Rows, each with roughly how far along a hidden order it lies (0 to 15):
(in the rows, 100 means zero)
123	94	91	102	94	84	103	96	108	87	129	91	97	33	108	113	81	104	119	96	130	102	66	123	104	78	106	85	29	108	60	101	114	83	101	114	89	110	118	69	98	116	103	114	105	93	88	108	92	105	121	118	117	124	97	133	94	74	105	114	70	82	74	88	91	83	89	134	93	121	107	96	106	102	88	94	79	94	100	101	115	92	110	98	76	101	92	118	152	80	76	45	94	115	90	102	106	97	137	106	101	95	104	105	104	108	104	102	107	81	133	100	86	103	76	124	92	75	123	116	109	100	115
1
103	110	98	99	98	101	102	96	93	109	112	95	100	96	90	101	103	92	101	98	89	95	115	91	98	110	98	100	106	102	98	95	103	99	96	93	110	99	105	104	104	101	91	102	90	100	104	98	95	101	99	102	96	90	98	92	97	99	102	90	112	95	110	101	104	99	104	85	98	93	97	107	102	97	97	103	115	92	95	96	101	103	92	102	106	87	99	97	87	100	95	88	99	105	103	99	104	93	111	103	102	103	105	113	101	99	99	103	103	103	96	100	99	105	119	101	105	104	101	94	103	107	101
7
117	102	93	102	95	91	102	96	103	88	118	91	98	62	108	110	89	100	118	97	119	101	83	109	100	86	100	94	56	106	85	95	114	89	101	110	100	106	112	80	94	113	99	111	98	92	92	105	92	104	118	124	110	116	87	121	94	83	110	107	90	86	86	95	96	88	96	117	100	109	104	101	100	100	91	99	94	89	97	100	114	96	109	96	82	96	90	110	135	88	82	55	96	109	97	101	106	94	124	106	108	98	108	111	104	106	98	105	107	96	112	114	88	103	97	119	93	92	116	108	111	103	111
4
115	103	92	102	95	91	102	96	105	90	123	93	98	64	108	107	83	99	118	98	117	102	87	110	100	88	100	95	55	107	84	95	115	87	100	110	99	106	111	80	95	113	98	110	98	93	91	103	93	104	117	123	108	116	89	122	94	83	111	108	93	86	89	94	97	89	96	115	100	111	103	101	102	100	92	99	92	91	97	101	112	97	107	97	83	97	90	109	119	88	83	64	95	109	100	101	107	93	138	107	107	99	108	113	103	107	97	104	106	96	111	112	90	103	98	118	93	91	122	108	111	103	111
4
115	102	94	102	95	95	102	97	104	90	123	96	97	67	108	109	82	100	120	98	110	101	84	108	100	90	100	95	53	106	82	96	114	89	100	110	98	105	113	80	95	112	98	111	96	92	91	104	93	103	118	123	108	117	89	120	93	82	111	107	92	85	86	95	97	89	94	115	100	109	103	102	100	99	91	100	92	89	97	100	113	95	108	96	80	98	90	108	136	87	81	62	96	109	100	101	107	93	126	106	108	99	108	111	105	107	98	105	107	97	106	115	89	103	97	118	93	92	116	108	111	102	110
4
76	110	111	98	103	123	93	104	89	119	63	113	103	177	105	75	122	92	84	109	67	99	160	70	87	143	91	122	193	88	154	96	87	125	103	82	123	89	82	135	95	80	93	82	84	103	113	95	106	88	85	86	76	64	100	60	108	130	96	77	143	115	123	117	115	122	110	41	114	61	89	115	84	98	114	124	136	100	97	105	85	116	92	102	119	98	103	69	18	128	126	169	105	78	127	97	95	98	58	105	112	117	103	105	98	99	81	104	91	130	40	115	122	97	155	69	111	138	66	80	96	102	90
15
105	107	97	99	98	98	102	96	95	102	113	94	100	92	93	100	101	93	106	97	94	97	108	100	98	104	98	95	90	104	94	95	107	97	98	94	108	101	108	98	103	105	94	104	92	99	101	98	96	101	104	110	99	96	97	99	96	94	107	95	111	94	105	100	101	97	105	89	99	96	98	106	102	97	97	104	111	90	95	98	102	101	94	101	100	88	96	99	96	97	98	81	97	103	103	99	106	92	118	105	104	101	106	115	101	102	97	103	103	102	93	102	98	105	113	102	104	101	108	97	105	107	105
7
85	119	105	100	105	108	97	100	86	120	92	107	101	142	88	93	117	92	87	101	69	94	132	80	102	130	95	109	157	98	119	96	94	114	93	91	117	95	93	118	103	92	90	89	94	101	111	97	105	94	85	94	88	73	102	80	100	119	90	83	124	109	124	110	110	109	111	68	99	82	94	109	93	100	107	110	118	101	96	98	89	105	87	107	122	92	107	87	54	113	112	130	102	92	108	99	100	98	84	99	99	108	101	104	98	93	95	101	97	112	84	102	104	101	122	72	112	114	81	85	96	104	94
10
124	98	90	104	95	83	104	96	107	87	132	88	97	35	103	119	76	106	118	95	136	101	54	122	108	70	106	84	26	109	59	101	114	81	99	115	86	109	118	66	98	115	103	114	105	92	88	112	90	107	121	122	118	127	92	138	97	72	103	117	69	84	76	87	89	82	87	140	92	126	108	92	106	101	88	89	73	96	100	98	118	89	110	99	81	100	93	126	164	76	74	35	94	118	84	105	105	99	143	102	97	93	103	104	104	105	109	102	109	80	143	97	80	102	55	130	87	69	130	115	109	100	112
0
123	95	90	102	95	80	103	96	108	85	128	91	97	26	100	115	76	105	114	94	134	103	55	127	107	69	108	84	28	110	54	103	114	84	101	113	85	110	118	66	100	118	104	115	108	93	107	109	92	106	119	116	121	126	100	138	93	70	104	116	68	84	73	90	88	82	87	142	90	123	107	93	109	102	86	89	75	94	102	101	114	89	106	99	75	102	95	122	165	76	75	38	94	126	84	104	105	99	136	104	95	92	102	103	103	107	106	100	107	76	140	94	83	103	65	126	90	70	132	115	108	101	114
0
89	117	105	100	104	108	99	100	88	119	96	106	101	132	87	94	115	92	88	100	72	93	130	82	101	125	96	107	151	99	115	96	95	110	94	88	112	95	95	116	104	92	91	91	95	101	112	97	108	93	85	93	89	75	105	84	100	115	92	84	124	105	121	109	108	107	111	74	99	84	94	108	95	100	108	109	120	100	97	98	89	106	86	106	120	91	106	88	58	114	113	124	102	93	107	99	101	97	90	100	98	107	101	104	98	94	95	100	98	110	70	98	107	102	125	75	112	112	87	89	96	105	95
9
104	105	97	98	98	99	102	96	97	109	112	97	100	92	93	98	101	92	102	97	90	97	104	97	98	105	98	93	102	104	96	95	107	99	99	91	108	101	104	101	104	102	94	105	93	99	101	97	98	99	101	112	100	94	100	100	97	91	104	94	112	99	104	99	103	98	107	91	98	95	96	107	105	98	97	104	112	91	96	99	99	103	93	101	103	91	96	97	90	103	101	88	98	104	103	99	106	93	109	106	102	102	105	112	100	102	97	101	102	101	91	100	100	106	115	96	105	104	101	95	103	108	105
7
80	114	109	99	107	113	95	102	89	119	75	117	102	149	92	84	123	92	79	104	66	95	142	80	97	132	95	115	163	96	128	96	92	120	97	86	114	94	84	128	101	85	91	85	98	103	112	93	109	87	79	87	83	68	112	75	104	124	90	77	127	110	120	113	112	114	118	67	103	72	92	110	91	102	111	117	125	105	99	103	82	110	87	105	126	96	108	80	37	124	119	147	104	85	114	98	99	99	71	101	101	111	100	97	98	94	88	99	93	116	55	105	115	101	130	62	115	123	74	82	93	102	94
12
106	111	97	99	97	100	103	96	94	105	118	90	100	97	94	105	93	93	109	98	97	96	104	93	100	102	96	96	95	103	99	94	105	97	97	100	106	99	111	98	101	107	90	104	89	98	101	101	94	103	104	114	97	94	91	101	96	95	107	98	110	94	106	102	103	96	103	74	99	100	99	107	101	97	97	101	111	91	94	96	106	100	95	101	102	88	96	103	94	99	95	87	97	101	102	99	106	93	115	103	103	102	107	115	102	99	100	104	104	102	96	107	96	104	113	109	101	102	105	96	106	106	103
7
121	97	91	102	94	86	103	96	108	85	126	90	97	38	107	113	78	102	117	97	133	101	70	118	103	78	103	90	46	108	73	98	114	84	101	117	91	108	114	72	96	116	101	113	102	93	88	108	92	105	119	125	113	124	93	130	94	76	107	112	76	83	78	90	93	83	89	128	97	118	106	97	104	101	88	94	80	94	99	101	115	93	111	97	79	100	91	117	144	81	77	48	93	114	93	103	105	96	133	106	103	96	105	107	104	106	103	103	107	86	130	105	87	102	79	122	91	77	123	111	111	101	112
2

New part:
102	93	97	94	92	106	108	107	99	107	116	101	102	122	96	113	91	98	109	107	101	104	85	106	104	92	101	106	96	90	98	105	106	110	101	100	97	112	81	96	95	99	109	117	103	102	99	77	109	98	119	99	90	96	93	79	97	116	96	104	97	106	94	98	124	108	97	95	103	114	107	96	113	99	87	110	66	75	98	102	105	108	91
6
102	93	99	93	90	106	109	105	100	108	116	100	102	124	98	115	91	99	108	100	103	103	82	109	102	93	101	107	96	90	97	106	106	110	97	95	97	129	77	96	95	100	110	112	106	102	100	85	109	97	112	100	91	96	90	75	94	116	98	102	94	105	94	97	128	109	94	97	103	117	107	94	114	97	84	97	55	75	99	102	105	109	88
5
105	100	93	101	113	108	103	69	104	102	114	105	98	106	89	101	101	97	106	121	97	122	97	103	120	80	93	104	95	86	99	98	104	89	114	115	85	66	102	96	100	99	102	105	89	108	96	102	103	111	118	97	90	97	107	81	111	82	97	111	104	109	93	106	106	113	99	91	99	91	124	102	104	109	103	117	89	77	98	105	105	101	102
8
95	90	105	92	78	110	110	124	103	116	116	97	104	132	97	116	84	99	105	98	106	95	73	112	96	93	105	113	94	89	90	108	108	121	87	90	100	144	54	96	88	101	113	130	118	95	104	58	122	85	115	97	93	96	78	62	86	122	98	99	92	106	95	96	150	113	92	99	102	132	99	93	117	93	70	91	41	69	101	106	104	112	87
3
89	76	95	70	72	112	116	132	76	126	103	92	112	140	136	137	69	101	100	110	120	78	55	140	85	102	114	116	98	93	81	111	103	137	64	63	91	189	30	108	86	93	118	147	136	85	97	41	154	70	115	83	88	87	65	47	83	146	110	111	112	100	115	86	153	105	45	92	101	159	63	81	134	81	54	66	0	51	94	115	110	118	91
0
97	88	99	87	77	108	112	134	93	114	122	96	106	131	107	122	84	100	107	97	108	85	71	116	95	101	108	109	97	92	93	110	106	125	84	84	102	154	56	101	88	99	114	133	116	96	101	54	118	85	109	97	90	93	76	65	83	136	101	101	96	101	99	91	140	107	86	97	104	138	91	89	121	89	68	84	37	64	98	103	106	115	86
3
104	100	95	101	112	105	102	68	104	101	114	105	98	110	93	101	98	97	107	118	98	117	96	105	110	82	94	107	95	89	98	100	105	100	111	113	85	78	108	95	101	98	105	103	92	106	96	98	103	109	122	97	91	96	108	82	110	82	97	109	104	110	95	106	112	114	98	92	99	97	125	102	104	107	102	117	98	77	98	105	104	101	100
8
103	105	95	110	119	102	98	65	113	97	113	107	95	103	82	92	104	97	104	119	94	126	102	97	115	77	91	105	96	88	98	95	105	79	117	119	82	54	116	94	104	100	102	95	82	106	98	116	91	114	124	99	98	100	117	89	117	68	95	109	103	112	93	110	96	115	110	85	97	81	139	105	95	112	112	128	109	89	102	105	104	93	105
10
108	102	90	104	121	102	103	71	104	96	110	107	97	101	87	97	85	98	107	121	94	121	106	98	112	80	91	102	99	90	105	100	103	86	116	120	88	65	118	98	106	98	100	92	85	109	94	110	91	114	116	99	89	101	113	96	113	69	97	113	107	109	93	104	102	110	106	92	100	88	136	104	100	110	111	122	106	92	97	100	105	95	102
9
105	98	93	100	113	105	104	71	103	101	115	104	98	108	90	102	102	97	108	121	97	118	97	103	109	80	94	106	96	89	99	99	104	92	111	112	84	75	101	96	102	98	104	101	89	107	96	100	102	111	120	97	90	96	110	86	110	79	97	110	105	109	95	106	106	112	94	92	99	93	122	102	104	106	105	118	91	81	97	105	105	100	100
8
108	97	90	97	111	103	107	82	98	100	111	105	100	110	93	104	102	98	109	120	98	115	96	105	109	86	96	102	97	90	104	102	103	98	111	112	90	80	104	98	102	98	105	107	88	109	94	99	98	112	115	99	85	95	104	86	106	87	99	111	106	107	94	102	111	107	98	92	102	96	113	101	108	105	101	114	91	83	95	100	106	101	97
8
107	110	93	111	124	98	98	49	114	91	106	110	96	93	77	89	118	97	105	112	90	124	111	89	115	83	90	98	101	93	107	99	103	78	119	129	90	50	136	99	109	101	96	83	73	106	97	124	77	120	114	102	96	102	122	107	115	60	94	112	103	108	93	109	83	105	126	97	99	76	139	107	91	119	121	129	132	104	103	97	102	84	104
12
107	99	92	100	112	105	104	78	102	101	113	105	98	110	93	105	102	98	107	121	98	119	98	103	112	85	95	104	95	89	101	100	104	91	112	115	87	76	107	97	101	97	104	105	88	107	94	103	102	111	120	98	88	96	108	90	110	82	97	111	105	108	94	104	110	110	100	91	100	97	125	102	102	107	104	116	89	78	96	104	105	95	100
8
94	86	102	88	74	110	112	136	95	117	114	95	106	134	110	123	80	100	104	96	110	94	68	119	95	96	108	113	96	90	87	108	107	126	83	79	100	151	52	99	86	99	116	136	123	92	103	50	129	80	112	95	93	94	77	59	84	129	101	99	95	104	101	93	145	110	77	98	102	131	92	88	120	89	65	81	33	63	99	107	106	117	87
2
109	96	90	93	107	102	109	90	97	103	111	103	101	114	96	111	98	99	111	113	99	107	91	104	105	94	100	102	98	92	105	105	103	102	106	108	97	99	97	100	100	97	105	114	93	109	95	88	98	110	109	100	83	95	102	89	101	98	99	109	103	104	95	97	117	104	98	92	103	103	106	97	110	101	91	107	88	83	94	98	106	103	93
7
108	105	90	106	128	99	101	60	107	93	109	108	97	96	82	95	111	98	107	120	92	123	107	93	113	85	94	98	98	93	108	102	103	79	119	125	88	58	123	99	108	99	97	93	75	109	95	117	83	119	114	101	89	99	118	101	114	66	96	113	105	108	92	105	93	105	114	94	100	83	124	106	95	110	116	124	122	94	99	99	104	88	101
10
105	115	99	123	126	96	92	43	125	86	102	111	92	87	64	77	123	98	103	103	85	125	117	78	115	84	88	97	102	96	109	96	104	66	120	136	95	36	143	99	111	105	91	74	83	104	102	146	58	123	112	108	105	107	125	113	117	46	91	110	96	109	86	111	76	104	143	105	97	66	147	112	76	118	131	135	154	117	109	93	100	76	105
14
105	102	93	106	117	104	102	66	105	99	115	106	97	109	86	100	105	97	109	123	95	119	101	101	112	81	92	105	96	88	99	97	105	84	115	119	83	59	111	96	103	99	102	99	85	107	96	111	97	112	120	98	92	97	113	90	110	71	96	110	106	110	96	107	103	114	102	92	98	90	127	103	103	111	108	122	98	84	99	105	105	98	102
9
106	99	94	97	104	105	106	88	102	103	115	104	100	114	98	108	96	98	109	116	99	114	93	107	109	86	97	106	96	88	100	102	105	99	112	110	91	93	94	96	99	98	107	112	96	104	97	89	108	105	118	98	89	96	101	82	105	95	98	107	102	107	95	102	119	112	99	93	101	104	112	99	110	105	96	110	79	75	97	104	106	104	96
7
102	92	97	95	95	107	108	103	101	105	116	100	101	123	94	111	92	98	110	106	102	106	89	106	108	89	101	108	95	89	97	105	106	106	100	100	101	109	77	96	93	100	110	117	101	102	99	72	110	99	114	99	90	96	93	77	96	105	98	103	97	107	94	100	125	111	98	96	102	116	110	97	112	100	85	101	69	74	99	101	105	107	91
6
104	98	92	99	111	105	104	76	102	101	114	104	98	111	94	104	101	98	108	121	97	118	96	104	111	83	95	105	96	89	100	100	104	94	110	110	87	74	103	96	101	98	105	103	92	107	95	98	102	108	120	98	91	96	108	78	112	81	98	110	104	109	95	104	102	111	98	92	100	95	126	101	108	107	107	116	88	81	97	104	105	101	100
8
107	99	90	99	113	102	105	73	100	100	112	104	99	107	91	104	102	98	107	119	97	118	100	104	110	86	96	102	97	93	103	100	104	94	112	112	88	75	108	98	102	97	102	104	90	108	94	99	100	111	117	98	86	95	108	93	108	84	98	111	106	107	95	103	106	107	112	90	101	101	117	101	106	105	103	119	90	83	95	102	106	100	99
8
107	105	92	106	122	99	100	55	109	93	108	109	96	94	81	92	112	97	106	117	93	123	108	93	114	84	92	101	99	92	106	98	104	82	118	123	89	53	126	98	108	100	96	91	76	108	96	123	84	117	114	101	93	101	117	102	115	63	96	113	104	109	92	109	89	107	116	95	99	75	127	107	93	111	119	126	124	98	100	99	104	88	104
11
106	110	93	116	125	98	96	53	117	91	106	110	93	91	74	87	117	97	103	112	90	125	111	87	113	82	89	99	101	93	106	97	105	71	119	138	90	46	133	98	108	102	95	81	74	105	99	127	73	123	111	102	98	104	118	108	116	53	94	111	101	109	89	111	81	102	121	99	98	76	139	108	87	115	122	131	135	106	105	98	102	80	105
12
110	122	96	129	131	91	92	38	129	80	98	112	91	74	55	71	135	99	104	96	81	123	126	66	116	92	89	88	107	103	119	99	103	65	128	145	107	32	164	102	114	108	88	64	60	108	103	140	33	131	97	113	105	111	131	132	116	38	90	108	92	107	82	108	63	96	158	107	99	62	142	116	68	118	141	138	181	136	110	82	98	74	105
15
107	99	90	100	112	102	104	74	101	102	114	105	99	111	77	103	103	98	108	122	97	118	98	104	111	85	96	106	96	88	100	100	104	94	114	111	87	77	104	97	102	98	104	103	88	108	95	98	99	112	118	98	88	98	105	88	110	86	98	111	105	108	95	104	107	109	91	91	100	93	126	101	105	108	103	117	95	79	96	102	105	98	100
8
99	92	100	91	82	106	111	123	98	112	113	98	104	128	99	119	90	99	109	99	105	94	77	109	99	97	105	109	96	94	96	108	107	120	92	90	103	126	68	98	91	100	111	127	112	98	103	63	115	91	109	100	89	95	85	74	88	127	99	102	93	105	94	94	135	107	95	98	104	123	97	93	116	94	74	95	52	73	99	100	106	111	86
4
101	89	98	88	82	107	113	125	95	111	112	97	105	131	101	123	88	100	108	98	106	88	76	110	97	100	108	107	98	92	96	110	106	123	88	92	105	148	63	101	91	99	114	129	114	98	101	58	116	90	108	99	88	94	80	73	84	129	100	102	94	102	95	92	138	105	93	97	105	131	91	91	119	92	71	85	47	72	98	99	106	111	86
4
